Here is a tiny trained network, its code and every weight. The questions are about switching its units off for an input and a class, where a switched-off unit gives its printed mean instead of its output.

import numpy as np


def w(rows, s, z=0):
    codes = np.array(rows[::2]) - 128.0
    scale = np.full(codes.shape[1], s)
    scale[-1] = z or s
    return codes * scale


def norm(h):
    return h / np.sqrt((h * h).mean(-1, keepdims=True) + 1e-5)


def f(y):
    return y / 2 * (1 + np.tanh(0.7978845608 * (y + 0.044715 * y**3)))


def log_softmax(a):
    a = a - a.max(-1, keepdims=True)
    return a - np.log(np.exp(a).sum(-1, keepdims=True))


def net(x, mask):
    res = np.array(x, float).reshape(1, 7) / 4 @ E
    u = 0
    for l in range(2):
        y = f(norm(res) @ A[l][:, :-1].T + A[l][:, -1])
        res = res + np.where(mask[u : u + 5], y, B[l][:, -1]) @ B[l][:, :-1]
        u += 5
    return log_softmax(norm(res)[-1] @ U[:, :-1].T + U[:, -1])


A, B = {}, {}
E = w([
[121,159,61],'x0',
[205,129,135],'x1',
[139,103,65],'x2',
[190,255,98],'x3',
[117,154,82],'x4',
[42,155,169],'x5',
[184,110,57],'x6',
],0.0089)
A[0] = w([
[187,2,203,74],'L0N0',
[112,76,133,9],'L0N1',
[69,165,87,147],'L0N2',
[92,140,250,174],'L0N3',
[242,248,76,5],'L0N4',
],0.0073,0.003)
B[0] = w([
[197,179,113,223],'L0N0',
[144,130,113,107],'L0N1',
[133,149,206,166],'L0N2',
[93,8,73,243],'L0N3',
[165,76,130,254],'L0N4',
],0.011,0.0029)
A[1] = w([
[174,134,76,236],'L1N0',
[87,251,51,2],'L1N1',
[83,200,175,198],'L1N2',
[123,141,139,131],'L1N3',
[72,78,85,194],'L1N4',
],0.013,0.0019)
B[1] = w([
[72,2,228,253],'L1N0',
[206,246,154,186],'L1N1',
[70,218,57,174],'L1N2',
[134,130,162,122],'L1N3',
[63,153,14,243],'L1N4',
],0.008,0.0046)
U = w([
[6,58,205,253],'0',
[157,91,191,3],'1',
],0.018,0.00056)

Each question gives the input, the list of numbers given to net, and the class t.
The units are the neurons (one row each of A and B). Each row of codes is followed by its name. A weight is (code - 128) times the scale printed after its matrix; where a second scale follows, it is the last column's (A, B and U).
mask holds one flag per neuron, layer by layer. A switched-off neuron (its flag False) gives its mean, the last column of its row in B, instead of its output. The means were averaged over made-up inputs and are rounded, as every weight is.
A unit's drop is (log p(t) with every unit on - log p(t) with that unit switched off) / (log p(t) with every unit on - log p(t) with every unit switched off).
The circuit of an input: a set's keep is (log p(t) with only the set's units on - log p(t) with every unit switched off) / (log p(t) with every unit on - log p(t) with every unit switched off). Starting from all 10 units, units are removed one at a time, each time the one whose removal leaves the highest keep (on an exact tie, the one counted first), for as long as the keep stays at least 0.8.
circuit, biggest first: the units of the circuit, biggest drop first
unit that matters most: the unit with the biggest drop
k most important neurons: the k neurons with the biggest drops, biggest first
top k neurons in layer l: the k neurons of layer l with the biggest drops, biggest first
drop when u is switched off: that unit's drop, to one decimal
input [7,-4,0,6,1,-2,-8], class 1: unit that matters most : L1N1
input [4,-5,0,1,-3,-5,8], class 0: 2 most important neurons : [L1N0 L0N0]
input [7,-8,4,1,6,-5,-1], class 1: 2 most important neurons : [L1N1 L0N3]
input [5,7,-1,0,5,2,0], class 0: 3 most important neurons : [L0N4 L1N0 L0N0]
input [1,2,-6,-6,0,-5,0], class 1: 2 most important neurons : [L0N0 L1N4]
input [-1,1,-3,-3,-1,-1,0], class 1: 2 most important neurons : [L0N0 L1N2]
input [2,-4,4,8,4,8,-5], class 1: 2 most important neurons : [L1N1 L1N0]
input [6,4,2,0,-3,2,6], class 0: 3 most important neurons : [L1N0 L0N0 L1N1]
input [5,6,1,4,-4,3,-1], class 0: circuit, biggest first : [L1N0 L0N4 L1N1]
input [4,8,2,-1,3,0,-1], class 0: 3 most important neurons : [L1N0 L1N1 L0N0]
input [-4,-8,4,8,-8,2,1], class 1: 3 most important neurons : [L1N1 L1N0 L1N4]
input [1,-6,-6,0,4,1,4], class 1: top 2 neurons in layer 1 : [L1N1 L1N0]
input [7,-4,-1,4,-7,4,5], class 1: drop when L1N1 is switched off : 0.6
